-1.7  -22.4  7.9  18.5  13.9  19.5  43.1  -10.5  24.2  -4.4  -9.6  1.5  16.9  -7.0  -9.0  6.7  7.8  7.8  -24.5  -6.1  14.3  -12.6  0.8  -11.0  -8.3  -11.7  8.6  -10.2  10.2  -12.3  6.7  12.2  -0.5  11.4  -4.7  -19.7  -6.8  2.2  -6.9  8.3  8.5  37.1  -0.1  -6.6  14.9  -9.1  -1.4  -8.4  4.7  -37.9  7.3  5.7  -3.1  -9.0  1.3  10.4  19.3  7.8  -18.4  3.6  -5.0  9.2  -7.4  -9.2  -13.4  1.5  0.8 -> Z766 > (58)
6.9  5.9  8.0  8.2  -9.2  17.9  -2.6  -0.2  -31.3  -1.9  11.2  6.6  26.5  13.5  -16.5  -3.3  -2.4  -9.7  10.3  13.5  -10.7  7.7  26.4  5.5  -6.7  12.7  -12.4  -16.8  7.0  -22.7  -0.4  6.6  0.9  2.9  -1.4  -13.7  11.1  10.5  9.7  -12.3  -4.6  2.5  20.0  -6.5  -21.0  5.3  -0.3  1.8  -13.2  -10.0  -3.3  -10.4  1.7  14.5  9.4  12.2  16.4  11.1  22.1  -13.5  -15.2  14.7  -1.7  7.8  -10.5  10.1  6.9 -> Z167 > (55)
5.6  -2.8  -9.8  13.6  -3.2  4.4  4.8  -10.0  -31.1  -1.4  6.3  10.1  34.1  6.3  -14.4  2.1  8.8  7.0  10.0  12.5  -3.5  18.0  40.8  5.0  -19.7  9.9  -15.6  -19.8  2.6  -17.6  5.5  15.5  6.5  -1.5  -9.0  -19.3  23.5  18.6  7.1  -2.6  -10.7  -0.2  16.9  -6.5  -19.7  1.2  -3.0  -2.6  -14.4  -17.9  -9.6  -13.9  -2.1  20.7  9.6  11.2  21.4  26.5  15.4  -17.9  -7.7  23.1  0.1  16.1  -3.5  18.8  4.5 -> Z167 > (54)
5.3  -15.1  21.3  24.4  6.9  18.4  75.7  -4.9  20.1  1.7  -2.2  0.1  33.0  9.4  -24.7  13.8  16.5  5.9  -21.0  13.5  -19.7  0.5  41.9  -31.5  -12.3  -23.8  11.8  -52.7  12.5  -7.1  9.6  -17.3  -7.3  3.0  -23.9  -26.2  -7.7  -5.6  9.0  -1.1  31.3  38.6  10.9  -0.6  7.1  4.6  8.3  -2.7  0.3  -47.6  29.8  10.4  7.2  4.3  -9.3  31.6  37.9  26.8  -12.7  -14.7  -3.9  45.0  -2.2  -0.6  -2.4  3.2  4.7 -> Z766 > (58)
6.6  -8.4  1.7  12.8  -1.8  0.7  40.0  -8.9  26.8  4.5  -9.6  -4.1  8.5  -3.0  3.2  5.1  10.3  3.2  -21.3  -5.5  5.3  -12.1  13.0  -15.1  -5.7  -6.9  11.7  0.4  -0.9  -4.5  2.5  -11.8  -1.3  11.0  -7.0  -7.0  -3.5  -8.2  -3.5  2.1  17.8  23.7  -9.4  1.3  12.8  -2.1  -7.7  -5.9  -40.9  -23.3  5.7  5.3  1.6  -9.2  -5.0  7.2  13.2  6.8  4.1  7.5  4.5  -3.9  -5.0  0.7  -9.5  -6.1  -5.3 -> Z766 > (59)
22.7  -4.2  2.2  2.5  -8.0  11.4  -9.2  -10.9  -16.3  8.0  10.0  4.4  28.9  20.8  -11.5  -5.1  8.4  -1.4  5.2  15.1  -1.9  29.0  48.2  -3.1  0.8  20.6  -15.2  12.3  21.0  -21.9  0.5  -4.9  0.5  16.3  -7.5  -19.7  12.0  11.9  24.2  -17.1  -5.9  9.5  18.8  -8.6  -15.4  11.5  1.4  3.3  -5.0  -20.9  -16.1  -10.1  -11.0  23.2  11.6  -17.1  19.4  16.8  43.4  2.1  -10.4  -6.3  0.7  28.2  -1.8  8.3  8.7 -> Z167 > (54)
-0.1  -13.2  -7.5  -15.8  -4.2  22.9  -14.8  -4.1  -13.5  -4.6  -1.6  7.4  12.9  1.5  -1.8  -5.8  8.4  8.7  5.9  3.8  25.6  10.1  22.9  11.9  -9.2  17.1  -12.8  29.9  -0.6  -29.5  -2.0  21.3  -1.7  10.1  -2.6  -17.7  12.9  6.0  5.8  -1.8  -23.0  13.7  20.3  -15.2  -7.1  -0.4  -11.1  -7.2  -6.4  -28.7  -22.0  -0.2  -11.5  31.9  19.0  -20.6  17.5  7.2  14.4  4.2  -11.7  -12.8  -3.8  14.2  -7.7  23.8  -1.0 -> Z167 > (54)
-1.4  -5.3  -3.5  5.9  -5.4  -12.7  4.0  -4.4  -7.6  -16.5  10.1  13.0  37.8  4.3  -3.0  0.6  -0.3  6.2  21.8  6.8  -7.6  16.4  18.0  0.7  -13.0  12.7  -7.9  -17.8  -2.8  6.6  9.0  16.8  3.0  -5.2  -5.9  -11.1  14.1  -1.4  10.8  -5.8  -4.8  -10.7  11.8  -0.5  -3.2  -4.9  -0.3  -0.3  -5.7  -9.0  -3.0  -22.2  6.2  16.9  2.9  -0.9  15.8  19.3  12.2  -10.0  -2.5  1.3  -7.3  19.9  1.2  9.2  -11.7 -> Z167 > (54)
3.4  1.9  7.5  10.3  -1.6  -10.4  10.4  2.0  -4.2  -8.1  11.0  8.8  33.9  8.0  -9.0  6.3  -6.9  -3.9  13.0  6.5  -18.1  15.4  9.9  -2.9  1.8  6.3  -7.9  -24.1  -1.5  6.1  1.1  3.8  -4.3  -7.5  3.6  -9.1  8.8  -14.4  10.7  0.0  1.4  -3.5  13.2  2.0  -10.3  0.1  1.1  6.0  -2.2  0.3  -0.5  -14.2  12.5  8.7  -1.6  3.4  8.7  9.4  14.9  -14.8  -4.5  10.4  -4.7  7.4  -1.1  6.1  5.2 -> Z167 > (55)
15.8  -2.6  1.2  5.2  -8.7  -1.9  -2.0  -6.3  -10.3  -1.0  8.0  8.2  22.5  19.4  -10.5  -1.4  3.0  8.1  7.7  8.2  -5.5  18.2  31.4  -1.5  -1.0  9.0  -8.8  -3.8  2.8  -10.9  4.5  -1.1  5.5  2.6  -7.6  -19.7  10.6  5.6  13.8  -5.6  -2.6  -12.7  11.6  -7.2  -4.7  2.0  3.5  2.5  -4.8  -15.4  -10.5  -8.0  1.1  16.6  6.6  -8.2  14.6  10.1  19.5  -4.0  -4.0  -2.1  -1.0  17.7  0.1  8.8  2.3 -> Z167 > (54)
13.4  -2.8  -9.7  5.6  5.2  -1.7  16.5  -12.4  -5.2  20.0  -12.4  -10.2  -1.0  -1.3  -7.6  2.7  15.5  1.4  -28.0  -0.8  3.3  -22.1  39.0  -2.6  -16.4  1.7  10.0  6.1  2.1  -14.0  -1.6  1.6  2.3  21.3  -3.3  -0.4  1.6  17.5  5.6  10.8  17.5  19.1  -9.4  -3.1  -0.6  1.9  -2.2  -9.9  -16.5  -39.1  17.5  -8.5  -4.7  -4.6  -0.3  5.4  2.9  37.2  5.6  12.0  -2.0  -7.3  -3.2  4.9  -12.0  -13.1  -5.2 -> Z766 > (59)
8.1  -10.0  -7.6  -7.0  -7.3  14.3  -14.2  -3.0  -8.7  3.5  0.3  7.2  4.1  12.2  -1.3  -5.1  8.2  11.6  2.2  8.2  12.4  21.9  28.5  3.0  -0.9  11.5  -9.2  27.7  -6.5  -19.0  3.9  -0.1  -1.6  14.6  -10.6  -11.9  13.8  3.1  10.7  -10.6  -18.4  13.7  12.8  -8.5  -2.7  -0.9  -1.6  -5.6  1.4  -38.8  -19.9  3.9  -9.7  8.0  11.4  -24.3  13.3  1.3  29.3  3.5  -10.5  -13.1  -0.7  18.2  5.4  9.8  7.2 -> Z167 > (54)
-20.7  5.8  -2.9  -4.2  7.9  20.7  -7.5  8.5  -42.4  -4.2  7.2  12.1  8.7  -10.8  -4.3  -2.7  -3.0  6.9  8.3  4.1  9.7  3.4  -12.2  15.2  -21.7  4.2  -9.7  -24.9  11.6  -16.8  4.0  27.6  -4.7  -17.6  2.7  -2.7  11.4  9.0  -18.4  -0.8  -25.4  -8.4  21.6  -6.4  -15.5  -11.3  0.4  -14.8  -7.7  25.5  -0.3  0.6  -0.4  8.7  10.3  -2.2  4.8  1.1  -24.6  -27.6  -6.8  22.0  7.1  -15.1  0.3  18.7  1.6 -> Z167 > (55)
2.3  -2.6  12.8  3.6  -7.0  24.8  3.5  -3.2  -3.4  -8.9  6.1  0.6  21.0  -2.8  -13.1  -3.6  -5.8  -0.3  0.1  -3.4  10.2  -8.1  -16.4  6.9  -1.1  -1.3  -5.5  -16.4  8.1  -15.0  -0.3  26.7  5.9  0.0  0.3  -17.0  2.8  7.9  -3.7  5.0  -4.2  8.7  10.7  -12.8  -5.8  -10.1  -10.3  2.6  -6.9  -9.1  -2.5  -5.9  5.9  -2.8  5.5  5.9  7.6  3.1  2.0  -9.9  -13.8  8.5  -2.1  -14.4  -25.1  15.7  -4.3 -> Z167 > (55)
-11.3  -2.0  -18.6  7.7  11.5  -44.7  29.4  -4.6  19.3  4.9  -18.0  -7.5  -12.9  -7.2  0.9  12.1  9.2  11.0  -26.2  -11.9  -3.6  -23.2  24.3  -9.2  -11.8  -12.7  5.6  -1.8  -10.0  16.4  2.4  -11.0  -13.4  -1.5  -1.1  21.5  -0.4  0.8  -6.4  11.6  21.8  0.1  -28.0  13.9  16.0  -3.1  6.4  -13.7  -15.3  -15.2  23.5  -7.4  -3.9  -12.3  -12.2  9.3  -4.3  20.3  -22.1  13.5  20.4  -6.2  -8.0  4.1  6.8  -16.1  -1.1 -> Z766 > (59)
-13.1  0.8  -0.1  -5.7  -0.8  18.3  -17.6  4.2  -19.4  -16.3  9.1  12.4  17.8  -13.9  -0.9  -11.3  -3.1  4.1  5.3  1.8  1.0  4.0  -16.7  18.7  -6.0  4.4  -11.5  -3.6  4.8  -13.7  3.0  37.6  0.6  -5.1  6.8  -10.6  11.7  10.0  -7.6  3.0  -17.5  -2.5  17.8  -6.1  -11.9  -16.5  -10.5  0.0  -3.9  0.5  -11.6  -6.1  4.4  7.6  11.9  -9.3  -3.1  -0.3  3.4  -18.8  -10.7  -0.1  11.6  -3.8  -20.5  16.6  -1.7 -> Z167 > (55)
-4.8  -11.0  -2.7  5.9  4.7  -6.2  53.5  -13.7  23.9  -14.4  -13.4  0.3  11.5  -2.1  -19.5  16.1  17.7  10.1  -19.8  -1.9  -2.5  -2.2  33.7  -30.1  -19.6  -16.2  13.9  -19.4  -1.1  -3.6  6.2  -15.0  -4.9  -1.0  -13.6  -10.6  -8.0  -3.6  -3.7  3.4  10.3  25.3  -11.2  9.2  16.8  -1.2  2.9  -11.1  2.7  -39.8  15.8  12.4  4.0  -4.3  -10.6  14.4  21.2  24.2  -22.6  -0.6  5.4  11.6  -4.0  6.9  8.9  -4.9  0.9 -> Z766 > (59)
17.3  -0.4  2.2  -0.5  -8.6  6.5  -10.3  -3.9  -10.9  9.4  7.1  7.5  23.1  17.9  -5.2  0.1  7.5  -3.9  16.4  12.9  -5.8  24.4  33.8  -8.7  5.8  5.2  -12.8  14.5  -3.4  -12.5  0.3  -15.6  -2.0  10.8  -10.9  -13.7  6.6  -12.1  20.6  -15.8  -2.0  3.6  16.8  -3.2  -11.2  10.2  1.2  2.3  -1.4  -16.5  -15.1  -2.7  -4.0  20.1  5.5  -13.6  18.0  5.7  38.3  -2.1  -6.8  -5.1  -1.0  24.6  12.7  11.3  11.5 -> Z167 > (54)
-0.4  1.0  9.2  -3.9  -1.2  18.2  -5.8  5.3  -9.2  1.4  4.9  -3.1  -5.8  2.3  -4.2  -6.4  -2.2  -3.4  6.2  0.0  -2.0  7.9  -12.8  0.0  9.4  -3.7  -2.1  3.6  8.8  -6.5  -1.3  -2.8  -3.8  -2.7  -3.3  -8.2  -1.6  -5.4  -5.2  -0.5  -3.5  -3.2  9.2  -9.0  -9.1  -0.8  0.7  0.6  5.3  4.8  5.7  5.4  0.3  6.9  0.4  4.9  1.7  -11.3  2.8  -8.2  -8.9  7.5  4.0  -5.2  3.2  9.3  5.1 -> Z167 > (55)
-6.9  -0.9  -8.5  10.7  -1.4  1.2  -2.7  -24.2  -13.2  -7.2  12.1  14.2  29.6  -1.0  -3.1  3.6  -5.7  4.9  8.0  -6.7  1.3  13.9  6.6  7.8  -0.5  9.3  -8.1  -15.3  -0.9  1.7  3.7  26.3  3.1  -11.3  1.3  -8.9  17.1  8.1  4.6  -1.4  -12.0  -9.0  13.3  -7.9  -5.3  -7.1  -2.5  -1.1  -1.8  -2.3  -10.0  -21.0  -0.2  15.9  5.0  -7.9  6.1  12.3  8.8  -15.3  -4.0  4.0  0.5  3.5  -9.6  10.9  1.7 -> Z167 > (55)
-11.8  -8.5  -14.4  22.0  8.8  -55.7  51.3  -9.1  43.3  3.0  -18.6  -0.4  12.3  -3.6  -6.3  21.5  18.7  12.0  -23.5  -2.5  -18.9  -5.6  43.0  -33.4  -5.2  -13.8  19.2  -24.4  -16.5  26.7  6.2  -26.5  -1.6  -7.3  -13.9  10.1  -5.9  -11.0  4.1  22.6  32.7  5.3  -27.4  22.3  21.2  6.3  8.9  -13.0  3.6  -26.8  28.9  -7.6  -5.4  -9.9  -9.5  22.4  4.9  28.9  -27.3  17.9  19.9  3.6  -11.3  12.7  22.0  -23.6  -4.7 -> Z766 > (59)
11.5  -7.3  -6.2  -7.4  -9.9  23.2  -22.6  -0.5  -28.3  -10.9  8.1  11.0  9.4  11.7  -4.4  -4.7  -1.5  -9.1  17.9  5.9  14.9  27.6  21.4  11.9  -2.4  20.5  -17.3  13.6  0.9  -29.5  -1.1  13.3  -8.3  2.9  -7.3  -19.5  14.6  10.5  11.8  -9.1  -24.4  3.0  25.4  -11.4  -19.8  -7.4  -1.9  2.6  -4.9  -11.1  -28.4  -0.8  -4.3  20.1  7.2  -17.2  14.8  7.0  33.2  -3.4  -12.6  -5.0  4.2  14.6  -3.2  13.5  3.4 -> Z167 > (54)
4.1  -10.6  3.7  15.4  3.1  0.0  55.7  -12.1  1.1  3.3  -6.4  2.1  33.8  9.9  -20.5  18.3  12.3  4.2  -18.1  10.2  -12.3  -1.0  41.8  -23.0  -27.1  -10.1  7.5  -89.1  11.5  -11.1  5.4  -8.4  -5.6  1.1  -16.6  -19.3  0.9  8.0  7.9  -4.6  19.1  28.9  7.1  2.0  -2.4  5.5  -2.2  -8.1  -13.7  -51.6  30.3  0.8  4.1  6.0  -6.1  22.7  35.2  30.9  -7.5  -19.2  -6.6  37.1  -8.0  8.1  -4.7  -4.3  2.7 -> Z766 > (58)
13.4  -9.8  -9.0  -3.7  -21.0  -9.6  -18.0  -4.8  -11.6  6.9  1.9  13.1  12.7  12.0  -0.7  -2.7  12.0  4.7  13.3  9.9  3.8  32.7  52.5  4.8  -0.7  18.5  -15.0  28.9  -15.8  -18.9  1.2  -7.2  -0.3  7.1  -12.8  -18.7  17.4  5.9  26.8  -10.8  -5.7  -1.5  7.6  1.1  -6.4  14.8  0.5  4.9  -7.8  -20.9  -26.0  -8.4  -20.5  25.2  7.3  -29.4  14.4  12.2  32.9  21.6  -3.6  -19.7  -7.9  38.9  13.2  4.9  3.0 -> Z167 > (54)
3.4  -3.0  -5.0  9.5  8.4  22.3  40.5  -8.8  -24.4  15.7  -10.8  4.1  -7.9  -3.7  -20.3  9.0  20.4  8.1  -24.8  14.4  14.4  -21.7  57.6  -9.8  -34.2  -16.6  14.2  -23.8  15.8  -31.7  -0.9  -6.4  -9.5  -1.1  -1.5  -11.6  7.0  16.8  -12.8  7.3  6.5  28.8  3.7  -2.5  2.3  0.5  1.0  -16.2  -16.1  -43.9  21.1  8.5  -2.5  1.4  -2.5  18.0  25.9  37.6  -19.9  -11.9  -6.7  25.5  -4.1  -3.1  -19.4  0.2  4.0 -> Z766 > (58)
-10.5  -10.0  -11.4  -13.1  -0.8  10.7  -13.8  4.9  -15.1  -5.5  3.6  12.4  -2.8  -4.2  2.9  -1.8  -2.5  6.1  7.9  1.1  10.2  11.6  -7.5  20.7  -2.7  -2.9  -3.9  6.8  0.1  -6.9  1.1  10.6  -1.7  -5.7  3.5  -1.2  8.1  3.8  -10.0  -4.1  -20.0  -5.7  7.5  -1.9  -1.8  -6.0  3.6  5.4  1.2  6.6  -14.8  1.7  -0.2  5.0  8.4  -13.7  -1.4  -4.0  -7.0  -6.5  -0.7  -5.6  0.2  0.2  6.6  12.5  2.2 -> Z167 > (55)
-4.7  -13.8  7.3  9.6  7.4  16.1  69.0  -11.3  10.3  6.4  -10.4  -3.9  3.3  -4.3  -13.4  7.5  11.2  12.1  -22.8  0.5  6.8  -26.1  31.7  -20.4  -15.7  -19.5  16.0  -29.6  3.6  -16.8  10.2  -19.6  -8.2  2.4  -14.6  -13.2  -10.7  6.5  -13.7  6.2  17.3  36.4  -10.8  -0.2  9.0  -5.2  0.7  -10.1  -6.6  -41.6  33.9  15.0  4.2  0.5  -2.6  23.2  25.2  18.2  -34.5  -7.4  -1.3  26.2  -2.0  -6.3  -0.7  -2.8  -1.9 -> Z766 > (58)
